Here is a tiny trained network, its code and every weight. The questions are about switching its units off for an input and a class, where a switched-off unit gives its printed mean instead of its output.

import numpy as np


def w(rows, s, z=0):
    codes = np.array(rows[::2]) - 128.0
    scale = np.full(codes.shape[1], s)
    scale[-1] = z or s
    return codes * scale


def f(y):
    return y / 2 * (1 + np.tanh(0.7978845608 * (y + 0.044715 * y**3)))


def log_softmax(a):
    a = a - a.max(-1, keepdims=True)
    return a - np.log(np.exp(a).sum(-1, keepdims=True))


def net(x, mask):
    res = np.array(x, float).reshape(1, 6) / 4 @ E
    y = f(res @ A[0][:, :-1].T + A[0][:, -1])
    res = res + np.where(mask, y, B[0][:, -1]) @ B[0][:, :-1]
    return log_softmax(res[-1] @ U[:, :-1].T + U[:, -1])


A, B = {}, {}
E = w([
[100,108,182,129],'x0',
[156,94,102,187],'x1',
[182,153,168,189],'x2',
[94,215,108,191],'x3',
[124,120,42,145],'x4',
[11,83,111,122],'x5',
],0.013)
A[0] = w([
[148,147,129,87,41],'N1',
[114,104,95,59,187],'N2',
[144,55,161,170,235],'N3',
[91,166,185,67,110],'N4',
[145,164,153,52,2],'N5',
[218,71,44,138,129],'N6',
[100,204,70,203,122],'N7',
[103,188,92,198,140],'N8',
[216,190,180,217,28],'N9',
[81,137,157,192,71],'N10',
[232,57,39,122,87],'N11',
[77,52,84,34,164],'N12',
[131,134,141,31,97],'N13',
[145,163,248,205,147],'N14',
[213,112,82,135,50],'N15',
[125,218,153,208,191],'N16',
[146,170,195,8,59],'N17',
[79,55,113,79,71],'N18',
[131,108,161,178,219],'N19',
[152,161,106,28,82],'N20',
[115,240,90,179,101],'N21',
[70,123,118,165,107],'N22',
[161,161,110,22,60],'N23',
[102,138,163,207,169],'N24',
[76,55,95,92,166],'N25',
[89,229,41,204,123],'N26',
[153,149,95,77,145],'N27',
[102,151,171,90,113],'N28',
[155,149,158,80,153],'N29',
[48,107,108,180,118],'N30',
[190,75,77,138,65],'N31',
[156,155,82,3,127],'N32',
[119,49,172,190,198],'N33',
[179,92,86,138,126],'N34',
[178,198,120,161,126],'N35',
],0.012,0.0052)
B[0] = w([
[122,114,150,144,132],'N1',
[86,137,162,136,195],'N2',
[78,137,183,62,194],'N3',
[159,114,110,137,193],'N4',
[131,19,150,120,153],'N5',
[181,198,198,135,212],'N6',
[141,79,55,111,206],'N7',
[181,29,37,116,193],'N8',
[65,175,103,71,237],'N9',
[167,133,169,105,155],'N10',
[170,188,188,149,215],'N11',
[9,149,133,110,249],'N12',
[93,1,140,151,181],'N13',
[118,228,127,73,235],'N14',
[137,168,191,222,180],'N15',
[144,170,72,83,225],'N16',
[140,58,113,91,211],'N17',
[67,146,96,93,201],'N18',
[132,155,150,62,173],'N19',
[116,16,184,144,169],'N20',
[185,137,39,142,208],'N21',
[141,153,161,101,162],'N22',
[143,65,169,155,170],'N23',
[165,145,149,85,177],'N24',
[79,117,130,101,219],'N25',
[117,41,28,138,230],'N26',
[149,105,149,163,157],'N27',
[156,112,123,139,169],'N28',
[119,68,177,83,174],'N29',
[153,111,152,97,186],'N30',
[186,143,202,140,172],'N31',
[121,56,173,159,196],'N32',
[108,145,182,63,187],'N33',
[147,172,166,129,170],'N34',
[84,175,67,104,198],'N35',
],0.0094,0.013)
U = w([
[221,177,2,110,96],'0',
[117,196,134,55,135],'1',
[17,163,51,168,1],'2',
[222,181,186,86,215],'3',
[49,106,75,69,210],'4',
[120,146,135,215,114],'5',
[177,62,126,106,99],'6',
],0.01,0.0048)

Each question gives the input, the list of numbers given to net, and the class t.
The units are the neurons (one row each of A and B). Each row of codes is followed by its name. A weight is (code - 128) times the scale printed after its matrix; where a second scale follows, it is the last column's (A, B and U).
mask holds one flag per neuron, in row order. A switched-off neuron (its flag False) gives its mean, the last column of its row in B, instead of its output. The means were averaged over made-up inputs and are rounded, as every weight is.
A unit's drop is (log p(t) with every unit on - log p(t) with that unit switched off) / (log p(t) with every unit on - log p(t) with every unit switched off).
The circuit of an input: a set's keep is (log p(t) with only the set's units on - log p(t) with every unit switched off) / (log p(t) with every unit on - log p(t) with every unit switched off). Starting from the 12 units with the biggest drops (on a tie, the unit counted first), units are removed one at a time, each time the one whose removal leaves the highest keep (on an exact tie, the one counted first), for as long as the keep stays at least 0.8.
circuit, biggest first: the units of the circuit, biggest drop first
most important unit: the unit with the biggest drop
k most important neurons: the k neurons with the biggest drops, biggest first
drop when u is switched off: that unit's drop, to one decimal
input [6,5,6,-5,-5,-1], class 1: circuit, biggest first => (N9 N14)
input [-5,3,3,-6,-7,2], class 3: circuit, biggest first => (N12 N26)
input [1,0,-3,-1,8,-2], class 3: circuit, biggest first => (N6 N11)
input [5,-3,-3,-1,7,-6], class 3: most important unit => N26
input [-8,-4,0,-6,-2,-7], class 6: 2 most important neurons => (N20 N13)
input [3,2,3,-5,-8,-5], class 1: 2 most important neurons => (N9 N14)
input [1,-2,2,-1,-4,2], class 3: 2 most important neurons => (N12 N9)
input [-1,-3,6,-2,-6,3], class 3: 2 most important neurons => (N12 N18)
input [5,-5,6,-1,-6,-6], class 1: 2 most important neurons => (N9 N14)
input [0,4,5,2,-4,0], class 1: drop when N9 is switched off => 0.1
input [8,3,4,2,0,5], class 1: drop when N30 is switched off => -0.1
input [3,3,5,8,3,4], class 0: drop when N6 is switched off => 0.0
